Below are the code and all the weights of a small trained network. Each question names an input and a target symbol and asks about switching units off, where a switched-off unit gives its printed mean instead of its output.

import numpy as np


def w(rows, s, z=0):
    codes = np.array(rows[::2]) - 128.0
    scale = np.full(codes.shape[1], s)
    scale[-1] = z or s
    return codes * scale


def norm(h):
    return h / np.sqrt((h * h).mean(-1, keepdims=True) + 1e-5)


def f(y):
    return y / 2 * (1 + np.tanh(0.7978845608 * (y + 0.044715 * y**3)))


def softmax(a):
    e = np.exp(a - a.max(-1, keepdims=True))
    return e / e.sum(-1, keepdims=True)


def log_softmax(a):
    a = a - a.max(-1, keepdims=True)
    return a - np.log(np.exp(a).sum(-1, keepdims=True))


def net(x, mask):
    ids = ['ΔΘΞΨγεζηπτφ'.index(c) for c in x.split()]
    T = len(ids)
    res = E[ids] + P[:T]
    u = 0
    for l in range(2):
        q, k, v = (norm(res) @ M[l].T for M in (Q, K, V))
        z = softmax(np.where(np.tri(T) > 0, q @ k.T / 3**0.5, -1e9)) @ v
        res = res + np.where(mask[u], z, O[l][:, -1]) @ O[l][:, :-1]
        u += 1
        y = f(norm(res) @ A[l][:, :-1].T + A[l][:, -1])
        res = res + np.where(mask[u : u + 4], y, B[l][:, -1]) @ B[l][:, :-1]
        u += 4
    return log_softmax(norm(res)[-1] @ U[:, :-1].T + U[:, -1])


Q, K, V, O, A, B = {}, {}, {}, {}, {}, {}
E = w([
[195,139,138,121,122,123],'Δ',
[162,97,119,251,125,121],'Θ',
[140,179,104,171,136,68],'Ξ',
[142,186,155,135,123,176],'Ψ',
[94,162,149,145,72,169],'γ',
[133,123,119,105,128,53],'ε',
[186,110,31,58,151,102],'ζ',
[130,88,135,158,138,129],'η',
[74,142,114,124,93,122],'π',
[133,119,160,49,138,101],'τ',
[152,133,142,141,74,98],'φ',
],0.028)
P = w([
[160,24,1,174,85,113],'0',
[101,153,94,23,150,87],'1',
[109,88,84,114,118,82],'2',
[85,111,115,79,140,69],'3',
[83,106,117,106,133,65],'4',
[70,161,97,96,155,51],'5',
],0.0081)
Q[0] = w([
[160,114,126,193,254,183],'0.h0',
[147,47,65,158,153,107],'0.h0',
[159,152,135,63,74,15],'0.h0',
],0.0076)
K[0] = w([
[190,182,60,186,184,149],'0.h0',
[155,48,78,255,184,124],'0.h0',
[140,144,152,116,131,28],'0.h0',
],0.0084)
V[0] = w([
[130,123,168,120,95,118],'0.h0',
[129,214,114,133,166,97],'0.h0',
[149,132,2,81,155,137],'0.h0',
],0.0098)
O[0] = w([
[141,97,185,117,75,92,217],'0.h0',
[141,85,85,254,77,162,125],'0.h0',
[111,100,139,9,142,99,251],'0.h0',
],0.0073,0.0017)
A[0] = w([
[155,100,97,90,238,77,147],'0.n0',
[255,153,86,125,184,53,253],'0.n1',
[161,198,177,203,170,136,142],'0.n2',
[59,53,151,96,226,135,105],'0.n3',
],0.0084,0.0041)
B[0] = w([
[110,2,60,226,150,233,193],'0.n0',
[102,93,137,217,184,62,254],'0.n1',
[161,93,87,235,154,67,150],'0.n2',
[126,129,212,184,151,187,149],'0.n3',
],0.0081,0.0072)
Q[1] = w([
[41,108,134,175,136,91],'1.h0',
[159,77,140,71,137,211],'1.h0',
[255,225,157,36,139,182],'1.h0',
],0.0079)
K[1] = w([
[155,105,173,110,131,102],'1.h0',
[137,175,63,101,164,150],'1.h0',
[153,164,8,121,133,122],'1.h0',
],0.014)
V[1] = w([
[112,10,172,146,92,178],'1.h0',
[53,170,171,117,253,203],'1.h0',
[35,93,86,210,138,190],'1.h0',
],0.007)
O[1] = w([
[123,157,246,84,129,201,254],'1.h0',
[92,128,53,156,211,173,5],'1.h0',
[98,72,141,166,92,185,215],'1.h0',
],0.011,0.0039)
A[1] = w([
[36,93,156,2,128,180,104],'1.n0',
[240,188,189,136,5,97,175],'1.n1',
[81,175,88,55,82,187,159],'1.n2',
[232,134,100,232,215,136,252],'1.n3',
],0.0087,0.0033)
B[1] = w([
[118,240,149,106,199,102,223],'1.n0',
[225,122,86,120,189,119,254],'1.n1',
[190,34,255,144,85,136,191],'1.n2',
[120,160,171,59,172,179,238],'1.n3',
],0.0097,0.0067)
U = w([
[188,75,195,129,200,106,255],'Δ',
[144,138,154,230,148,114,181],'Θ',
[70,214,99,250,129,45,123],'Ξ',
[209,245,54,149,178,204,77],'Ψ',
[180,131,144,153,2,209,114],'γ',
[54,15,139,163,102,45,40],'ε',
[139,74,25,51,132,161,124],'ζ',
[44,124,144,187,168,240,120],'η',
[38,188,147,78,55,50,123],'π',
[99,209,172,97,252,127,93],'τ',
[249,138,107,129,141,10,74],'φ',
],0.0079,0.0067)

Each question gives the input, a string of symbols that net reads in full, and the target symbol t.
The units are the heads (3 rows each of Q, K, V and O) and the neurons (one row each of A and B). Each row of codes is followed by its name. A weight is (code - 128) times the scale printed after its matrix; where a second scale follows, it is the last column's (O, A, B and U).
mask holds one flag per unit, layer by layer, with each layer's heads first. A switched-off unit (its flag False) gives its mean, the last column of its rows in O or B, instead of its output. The means were averaged over made-up inputs and are rounded, as every weight is.
A unit's drop is (log p(t) with every unit on - log p(t) with that unit switched off) / (log p(t) with every unit on - log p(t) with every unit switched off).
The circuit of an input: a set's keep is (log p(t) with only the set's units on - log p(t) with every unit switched off) / (log p(t) with every unit on - log p(t) with every unit switched off). Starting from all 10 units, units are removed one at a time, each time the one whose removal leaves the highest keep (on an exact tie, the one counted first), for as long as the keep stays at least 0.8.
units of the circuit, in order: the units of the circuit, biggest drop first
unit that matters most: the unit with the biggest drop
k most important neurons: the k neurons with the biggest drops, biggest first
k most important neurons of layer l: the k neurons of layer l with the biggest drops, biggest first
drop of u: that unit's drop, to one decimal
input ζ ζ γ ζ τ Ξ, target τ: units of the circuit, in order	[1.h0, 1.n3]
input φ φ ζ Δ, target φ: units of the circuit, in order	[1.h0, 1.n2]
input γ γ γ γ, target γ: unit that matters most	0.h0
input Δ Δ Ξ Δ ε, target ε: 2 most important neurons of layer 0	[0.n0, 0.n1]
input Ξ Ψ Θ γ τ, target τ: 3 most important neurons	[1.n0, 1.n2, 0.n0]
input Ψ γ γ Ψ, target Ψ: 3 most important neurons of layer 1	[1.n2, 1.n3, 1.n1]
input τ τ ζ ε τ, target τ: 3 most important neurons	[1.n0, 0.n0, 1.n2]
input ζ Θ Ψ γ, target γ: 2 most important neurons of layer 1	[1.n0, 1.n1]
input Ψ ζ π Ψ, target Ψ: 2 most important neurons of layer 1	[1.n2, 1.n3]
input ζ φ γ η, target η: 2 most important neurons of layer 0	[0.n3, 0.n0]
input ζ τ γ φ φ, target φ: drop of 1.h0	0.1
input π φ π, target φ: drop of 1.n1	0.2
input τ Θ φ, target φ: drop of 1.n1	0.3
input Ξ Ξ ε, target ε: most important neuron of layer 0	[0.n0]
input τ ε φ ζ η, target η: drop of 0.n3	0.3
